Below is a small trained network, with its code and all its weights. Each question gives an input and a class and asks what happens when units are switched off, that is, made to give their printed mean instead of their output.

import numpy as np


def w(rows, s, z=0):
    codes = np.array(rows[::2]) - 128.0
    scale = np.full(codes.shape[1], s)
    scale[-1] = z or s
    return codes * scale


def norm(h):
    return h / np.sqrt((h * h).mean(-1, keepdims=True) + 1e-5)


def f(y):
    return np.maximum(y, 0)


def log_softmax(a):
    a = a - a.max(-1, keepdims=True)
    return a - np.log(np.exp(a).sum(-1, keepdims=True))


def net(x, mask):
    res = np.array(x, float).reshape(1, 5) / 4 @ E
    u = 0
    for l in range(4):
        y = f(norm(res) @ A[l][:, :-1].T + A[l][:, -1])
        res = res + np.where(mask[u : u + 7], y, B[l][:, -1]) @ B[l][:, :-1]
        u += 7
    return log_softmax(norm(res)[-1] @ U[:, :-1].T + U[:, -1])


A, B = {}, {}
E = w([
[163,96,100,123,45,36],'x0',
[226,107,66,137,140,209],'x1',
[205,177,119,183,143,200],'x2',
[135,2,168,73,29,167],'x3',
[49,162,113,69,106,176],'x4',
],0.0028)
A[0] = w([
[83,73,135,117,106,171,56],'L0N0',
[115,108,133,137,87,4,166],'L0N1',
[131,68,83,83,111,90,88],'L0N2',
[107,125,140,94,75,74,15],'L0N3',
[121,80,190,152,115,103,2],'L0N4',
[174,44,125,122,114,148,55],'L0N5',
[9,88,138,61,101,175,165],'L0N6',
],0.011,0.0012)
B[0] = w([
[173,107,117,76,129,84,186],'L0N0',
[188,1,157,78,59,96,227],'L0N1',
[199,158,155,82,187,162,190],'L0N2',
[142,137,136,124,83,166,187],'L0N3',
[62,235,137,152,103,145,169],'L0N4',
[88,87,164,70,42,156,197],'L0N5',
[146,24,254,7,36,224,253],'L0N6',
],0.0098,0.0077)
A[1] = w([
[210,2,144,146,136,188,135],'L1N0',
[179,77,136,90,160,32,86],'L1N1',
[211,76,114,135,68,70,96],'L1N2',
[199,119,97,132,122,252,202],'L1N3',
[199,86,118,126,92,139,154],'L1N4',
[73,159,170,104,56,176,65],'L1N5',
[119,81,118,125,129,84,2],'L1N6',
],0.0094,0.00052)
B[1] = w([
[197,114,137,90,1,39,255],'L1N0',
[71,51,144,95,133,129,171],'L1N1',
[116,169,218,58,130,169,206],'L1N2',
[233,118,157,134,186,157,208],'L1N3',
[136,92,189,95,133,204,209],'L1N4',
[164,85,119,150,68,64,209],'L1N5',
[48,168,79,110,94,239,142],'L1N6',
],0.0091,0.011)
A[2] = w([
[41,46,67,153,108,96,36],'L2N0',
[19,68,143,6,77,117,83],'L2N1',
[4,43,110,152,190,73,26],'L2N2',
[82,110,172,106,155,121,2],'L2N3',
[85,131,177,153,62,169,69],'L2N4',
[10,46,148,119,90,184,20],'L2N5',
[56,63,127,201,3,87,89],'L2N6',
],0.0065,0.00079)
B[2] = w([
[98,131,129,172,76,92,130],'L2N0',
[26,86,101,115,56,203,254],'L2N1',
[86,200,137,225,39,155,130],'L2N2',
[154,98,130,139,105,34,138],'L2N3',
[70,106,160,172,117,180,176],'L2N4',
[114,156,115,3,53,88,176],'L2N5',
[106,180,98,137,108,16,174],'L2N6',
],0.0067,0.0082)
A[3] = w([
[48,186,143,154,196,41,97],'L3N0',
[127,60,128,88,192,78,2],'L3N1',
[140,136,2,113,137,53,86],'L3N2',
[95,106,86,114,148,85,118],'L3N3',
[53,148,124,140,93,69,161],'L3N4',
[105,84,91,124,151,88,76],'L3N5',
[101,52,88,142,171,113,115],'L3N6',
],0.0095,0.00096)
B[3] = w([
[4,118,71,147,133,83,198],'L3N0',
[30,71,171,64,192,46,146],'L3N1',
[21,44,113,11,100,145,141],'L3N2',
[88,128,85,91,148,178,137],'L3N3',
[86,143,2,93,128,64,253],'L3N4',
[112,136,109,151,99,175,132],'L3N5',
[78,143,164,31,204,87,128],'L3N6',
],0.0066,0.0013)
U = w([
[136,54,199,21,3,143,252],'0',
[14,178,51,188,167,79,14],'1',
[192,180,117,199,253,177,64],'2',
],0.0061,0.0033)

Each question gives the input, the list of numbers given to net, and the class t.
The units are the neurons (one row each of A and B). Each row of codes is followed by its name. A weight is (code - 128) times the scale printed after its matrix; where a second scale follows, it is the last column's (A, B and U).
mask holds one flag per neuron, layer by layer. A switched-off neuron (its flag False) gives its mean, the last column of its row in B, instead of its output. The means were averaged over made-up inputs and are rounded, as every weight is.
A unit's drop is (log p(t) with every unit on - log p(t) with that unit switched off) / (log p(t) with every unit on - log p(t) with every unit switched off).
k most important neurons: the k neurons with the biggest drops, biggest first
top k neurons in layer l: the k neurons of layer l with the biggest drops, biggest first
drop of u: that unit's drop, to one decimal
input [-1,-6,8,-7,-5], class 1: 3 most important neurons : (L0N6, L0N1, L1N3)
input [-3,-3,2,1,-2], class 1: most important neuron : (L0N6)
input [0,4,1,-7,2], class 2: 3 most important neurons : (L0N1, L0N6, L1N0)
input [0,7,-5,-3,2], class 2: 3 most important neurons : (L0N1, L0N6, L0N0)
input [1,-1,5,-7,-6], class 2: 3 most important neurons : (L0N1, L1N0, L0N6)
input [1,6,1,-5,3], class 2: 3 most important neurons : (L0N1, L0N6, L1N0)
input [-2,1,-3,-2,-2], class 1: 3 most important neurons : (L0N6, L0N1, L0N3)
input [-3,6,1,-6,-3], class 2: 3 most important neurons : (L0N1, L0N6, L1N0)
input [-1,8,-1,-5,1], class 2: top 4 neurons in layer 0 : (L0N1, L0N6, L0N5, L0N0)
input [0,5,-5,-8,3], class 1: top 3 neurons in layer 0 : (L0N6, L0N1, L0N2)
input [8,2,8,-3,2], class 2: drop of L0N4 : -0.1
input [3,7,8,-7,3], class 2: drop of L0N6 : 0.5
input [-5,-4,6,-8,-5], class 1: drop of L1N4 : 0.2
input [-3,3,2,-6,-4], class 2: top neuron in layer 1 : (L1N0)
input [-2,0,6,-5,-7], class 2: top 2 neurons in layer 0 : (L0N1, L0N6)
